Below are the code and all the weights of a small trained network. Each question names an input and a target symbol and asks about switching units off, where a switched-off unit gives its printed mean instead of its output.

import numpy as np


def w(rows, s, z=0):
    codes = np.array(rows[::2]) - 128.0
    scale = np.full(codes.shape[1], s)
    scale[-1] = z or s
    return codes * scale


def f(y):
    return np.maximum(y, 0)


def softmax(a):
    e = np.exp(a - a.max(-1, keepdims=True))
    return e / e.sum(-1, keepdims=True)


def log_softmax(a):
    a = a - a.max(-1, keepdims=True)
    return a - np.log(np.exp(a).sum(-1, keepdims=True))


def net(x, mask):
    ids = ['αεζηθλξτφψ'.index(c) for c in x.split()]
    T = len(ids)
    res = E[ids] + P[:T]
    u = 0
    for l in range(3):
        q, k, v = (res @ M[l].T for M in (Q, K, V))
        z = softmax(np.where(np.tri(T) > 0, q @ k.T / 3**0.5, -1e9)) @ v
        res = res + np.where(mask[u], z, O[l][:, -1]) @ O[l][:, :-1]
        u += 1
        y = f(res @ A[l][:, :-1].T + A[l][:, -1])
        res = res + np.where(mask[u : u + 4], y, B[l][:, -1]) @ B[l][:, :-1]
        u += 4
    return log_softmax(res[-1] @ U[:, :-1].T + U[:, -1])


Q, K, V, O, A, B = {}, {}, {}, {}, {}, {}
E = w([
[85,113,92,174,167,188,98,154,97,149,114],'α',
[119,178,91,174,127,164,148,45,97,121,142],'ε',
[121,149,134,151,148,150,124,136,89,67,88],'ζ',
[135,176,146,168,102,144,124,151,145,143,81],'η',
[165,195,174,114,164,100,53,136,97,117,127],'θ',
[139,171,61,86,126,79,130,160,147,118,154],'λ',
[146,137,152,141,95,128,94,131,26,146,189],'ξ',
[120,116,166,206,102,130,119,203,55,94,170],'τ',
[122,199,118,79,118,149,144,250,111,136,134],'φ',
[45,107,149,175,88,35,134,154,116,116,108],'ψ',
],0.024)
P = w([
[79,156,91,181,231,109,161,119,116,193,137],'0',
[220,89,63,103,132,109,208,122,131,158,57],'1',
[65,161,131,163,174,112,140,116,137,163,153],'2',
[222,113,71,119,82,117,133,137,139,126,78],'3',
[74,169,151,123,126,106,126,118,155,136,160],'4',
[211,136,73,123,29,137,102,134,157,89,101],'5',
[72,187,171,104,82,112,98,118,179,110,181],'6',
[183,140,60,132,5,168,65,120,151,61,132],'7',
[77,193,167,86,76,92,109,97,156,100,163],'8',
],0.015)
Q[0] = w([
[150,134,60,147,148,189,89,166,100,75,96],'0.h0',
[130,186,58,172,108,155,39,107,104,164,145],'0.h0',
[248,144,146,112,107,113,165,161,90,140,121],'0.h0',
],0.014)
K[0] = w([
[136,182,171,107,10,97,110,136,149,87,125],'0.h0',
[103,68,165,65,45,158,68,160,166,64,156],'0.h0',
[139,108,186,118,147,49,177,193,102,183,132],'0.h0',
],0.013)
V[0] = w([
[120,117,127,88,70,147,93,129,110,253,140],'0.h0',
[161,187,169,150,92,83,157,157,121,150,181],'0.h0',
[151,89,140,125,174,194,164,193,95,104,190],'0.h0',
],0.0071)
O[0] = w([
[104,179,161,85,75,120,146,118,1,234,118,2],'0.h0',
[216,139,119,143,138,80,194,126,94,208,124,197],'0.h0',
[148,90,165,114,118,199,119,137,106,144,184,182],'0.h0',
],0.0085,0.0018)
A[0] = w([
[149,110,154,99,84,215,133,93,143,97,44,63],'0.n0',
[108,109,104,86,120,122,155,110,189,172,162,60],'0.n1',
[88,162,161,154,173,179,133,153,197,155,140,64],'0.n2',
[246,1,107,100,107,205,90,97,162,81,130,1],'0.n3',
],0.0082,0.004)
B[0] = w([
[99,143,91,202,189,177,40,207,85,201,195,199],'0.n0',
[128,69,153,163,120,79,40,153,114,205,162,139],'0.n1',
[83,194,86,73,135,14,135,142,2,164,45,255],'0.n2',
[128,199,161,178,128,53,207,125,226,249,191,231],'0.n3',
],0.0077,0.0041)
Q[1] = w([
[255,88,139,43,124,81,189,116,159,117,69],'1.h0',
[74,20,249,133,76,186,86,50,220,42,198],'1.h0',
[215,155,11,190,117,231,40,123,139,92,73],'1.h0',
],0.0072)
K[1] = w([
[127,54,116,126,169,47,143,161,88,154,151],'1.h0',
[148,99,79,162,193,144,98,112,136,174,101],'1.h0',
[178,157,137,126,10,73,94,155,151,91,159],'1.h0',
],0.012)
V[1] = w([
[92,73,38,104,82,62,146,253,148,95,187],'1.h0',
[107,57,104,139,80,69,137,56,86,133,193],'1.h0',
[85,102,203,235,69,185,170,163,117,135,67],'1.h0',
],0.0061)
O[1] = w([
[116,68,208,53,98,115,255,185,147,129,90,209],'1.h0',
[78,166,183,202,69,67,164,102,71,143,184,3],'1.h0',
[128,16,91,121,66,60,89,125,114,127,150,201],'1.h0',
],0.0089,0.0035)
A[1] = w([
[125,118,177,185,172,107,124,80,69,58,154,97],'1.n0',
[20,152,152,108,190,79,182,128,76,115,193,126],'1.n1',
[99,105,153,64,158,152,158,1,176,115,156,47],'1.n2',
[57,139,111,55,198,161,81,129,57,144,189,1],'1.n3',
],0.0071,0.0074)
B[1] = w([
[99,82,110,60,196,114,216,201,81,92,104,171],'1.n0',
[129,112,144,109,124,193,70,103,211,104,163,255],'1.n1',
[18,93,96,164,97,140,134,92,34,124,153,130],'1.n2',
[160,117,254,106,5,192,178,73,108,134,108,210],'1.n3',
],0.0094,0.0058)
Q[2] = w([
[254,198,182,95,150,116,61,109,125,180,108],'2.h0',
[63,128,123,123,157,103,91,60,151,159,88],'2.h0',
[101,104,154,113,107,204,104,75,103,184,135],'2.h0',
],0.0077)
K[2] = w([
[248,162,165,53,210,72,39,154,81,144,110],'2.h0',
[91,100,143,170,192,124,62,17,176,101,39],'2.h0',
[133,99,173,109,115,137,151,3,86,133,81],'2.h0',
],0.007)
V[2] = w([
[88,77,73,230,175,164,251,93,119,212,92],'2.h0',
[186,115,253,214,171,57,66,198,21,151,129],'2.h0',
[176,123,229,140,62,175,168,36,104,20,119],'2.h0',
],0.0039)
O[2] = w([
[99,181,125,124,4,123,66,152,157,50,180,191],'2.h0',
[172,137,166,118,152,91,93,144,149,108,100,255],'2.h0',
[129,127,67,177,163,117,151,163,138,127,121,6],'2.h0',
],0.012,0.00083)
A[2] = w([
[32,136,155,72,183,176,139,129,125,142,68,49],'2.n0',
[253,94,26,116,88,167,141,166,134,104,108,12],'2.n1',
[123,65,127,153,46,74,177,135,94,128,49,1],'2.n2',
[4,136,96,143,201,53,66,124,153,62,66,90],'2.n3',
],0.007,0.0065)
B[2] = w([
[135,133,129,159,90,47,124,73,168,68,107,243],'2.n0',
[63,109,230,169,128,146,82,59,105,133,152,209],'2.n1',
[210,68,36,165,244,214,133,81,139,107,125,176],'2.n2',
[219,67,113,127,139,124,176,114,77,190,184,253],'2.n3',
],0.011,0.0059)
U = w([
[68,172,109,111,178,104,98,104,253,128,173,179],'α',
[84,116,180,116,89,144,63,38,102,87,91,155],'ε',
[168,102,68,90,129,139,138,119,110,83,94,202],'ζ',
[119,110,190,199,100,56,172,83,168,202,168,3],'η',
[132,117,216,79,152,224,168,86,73,203,173,19],'θ',
[7,97,139,117,215,124,122,215,92,145,133,240],'λ',
[119,186,122,108,115,152,220,153,131,150,80,125],'ξ',
[103,174,64,123,92,41,123,152,31,185,72,179],'τ',
[85,184,100,151,143,153,141,90,97,142,185,75],'φ',
[99,165,164,145,227,120,105,73,150,156,117,97],'ψ',
],0.0065,0.0044)

Each question gives the input, a string of symbols that net reads in full, and the target symbol t.
The units are the heads (3 rows each of Q, K, V and O) and the neurons (one row each of A and B). Each row of codes is followed by its name. A weight is (code - 128) times the scale printed after its matrix; where a second scale follows, it is the last column's (O, A, B and U).
mask holds one flag per unit, layer by layer, with each layer's heads first. A switched-off unit (its flag False) gives its mean, the last column of its rows in O or B, instead of its output. The means were averaged over made-up inputs and are rounded, as every weight is.
A unit's drop is (log p(t) with every unit on - log p(t) with that unit switched off) / (log p(t) with every unit on - log p(t) with every unit switched off).
The circuit of an input: a set's keep is (log p(t) with only the set's units on - log p(t) with every unit switched off) / (log p(t) with every unit on - log p(t) with every unit switched off). Starting from the 12 units with the biggest drops (on a tie, the unit counted first), units are removed one at a time, each time the one whose removal leaves the highest keep (on an exact tie, the one counted first), for as long as the keep stays at least 0.8.
units of the circuit, in order: the units of the circuit, biggest drop first
most important unit: the unit with the biggest drop
top k neurons: the k neurons with the biggest drops, biggest first
k most important neurons of layer l: the k neurons of layer l with the biggest drops, biggest first
input θ λ θ α, target ξ: most important unit : 1.h0
input α η η ζ η θ, target ψ: units of the circuit, in order : 2.h0; 1.h0
input ζ ξ η θ ζ α, target ψ: units of the circuit, in order : 1.h0; 2.h0
input η φ α ε, target θ: units of the circuit, in order : 1.h0; 2.n1
input η ζ ζ τ, target η: units of the circuit, in order : 0.h0; 0.n3
input ε α α τ ε φ λ ψ, target ζ: units of the circuit, in order : 2.n2; 0.h0
input τ η λ ζ ε, target φ: units of the circuit, in order : 2.h0; 1.h0
input φ ξ ζ λ ζ η, target ξ: units of the circuit, in order : 1.h0; 0.h0
input η ε τ η ζ θ α ε, target ψ: units of the circuit, in order : 1.h0; 2.h0
input θ α θ, target ε: units of the circuit, in order : 0.h0; 1.n3; 0.n3
input ε α φ α α η, target ε: units of the circuit, in order : 2.n1; 1.h0
input λ η ψ ζ ψ φ α τ, target θ: units of the circuit, in order : 2.n0; 2.h0
input ζ ψ ζ η α ζ α α, target α: units of the circuit, in order : 0.n3; 0.h0
input α φ φ λ, target θ: most important unit : 2.n1
input ζ α λ ε η α, target ε: units of the circuit, in order : 2.n1; 1.h0
input α ε η α α ξ ζ λ, target τ: top 2 neurons : 1.n1; 1.n3
input ζ λ τ θ η, target τ: units of the circuit, in order : 0.n2; 1.n1; 1.h0
input α ψ α η θ ζ, target ψ: units of the circuit, in order : 0.n0; 1.h0; 2.h0
input ζ ζ α ξ φ λ η, target τ: 2 most important neurons of layer 0 : 0.n2; 0.n3
input ε α ζ α ξ ζ, target τ: top 3 neurons : 0.n0; 1.n1; 1.n3
input η λ α α α ξ, target τ: top neuron : 1.n3
input ψ ζ α ε λ ζ τ, target λ: top 3 neurons : 1.n0; 2.n0; 1.n1
input ζ ζ α, target ε: top 2 neurons : 2.n0; 1.n3
input τ ε ξ α η ζ φ, target ξ: top 2 neurons : 2.n0; 2.n1
input ε ψ θ α ε η, target ε: top 2 neurons : 2.n1; 0.n2
input λ ζ η ζ, target ε: 3 most important neurons of layer 2 : 2.n1; 2.n3; 2.n2
input α α α φ ζ, target ζ: most important unit : 1.n3
input λ ζ ζ ε, target α: top 2 neurons : 0.n3; 2.n3
input τ ζ ζ η ε η τ λ, target η: top 2 neurons : 0.n3; 2.n1
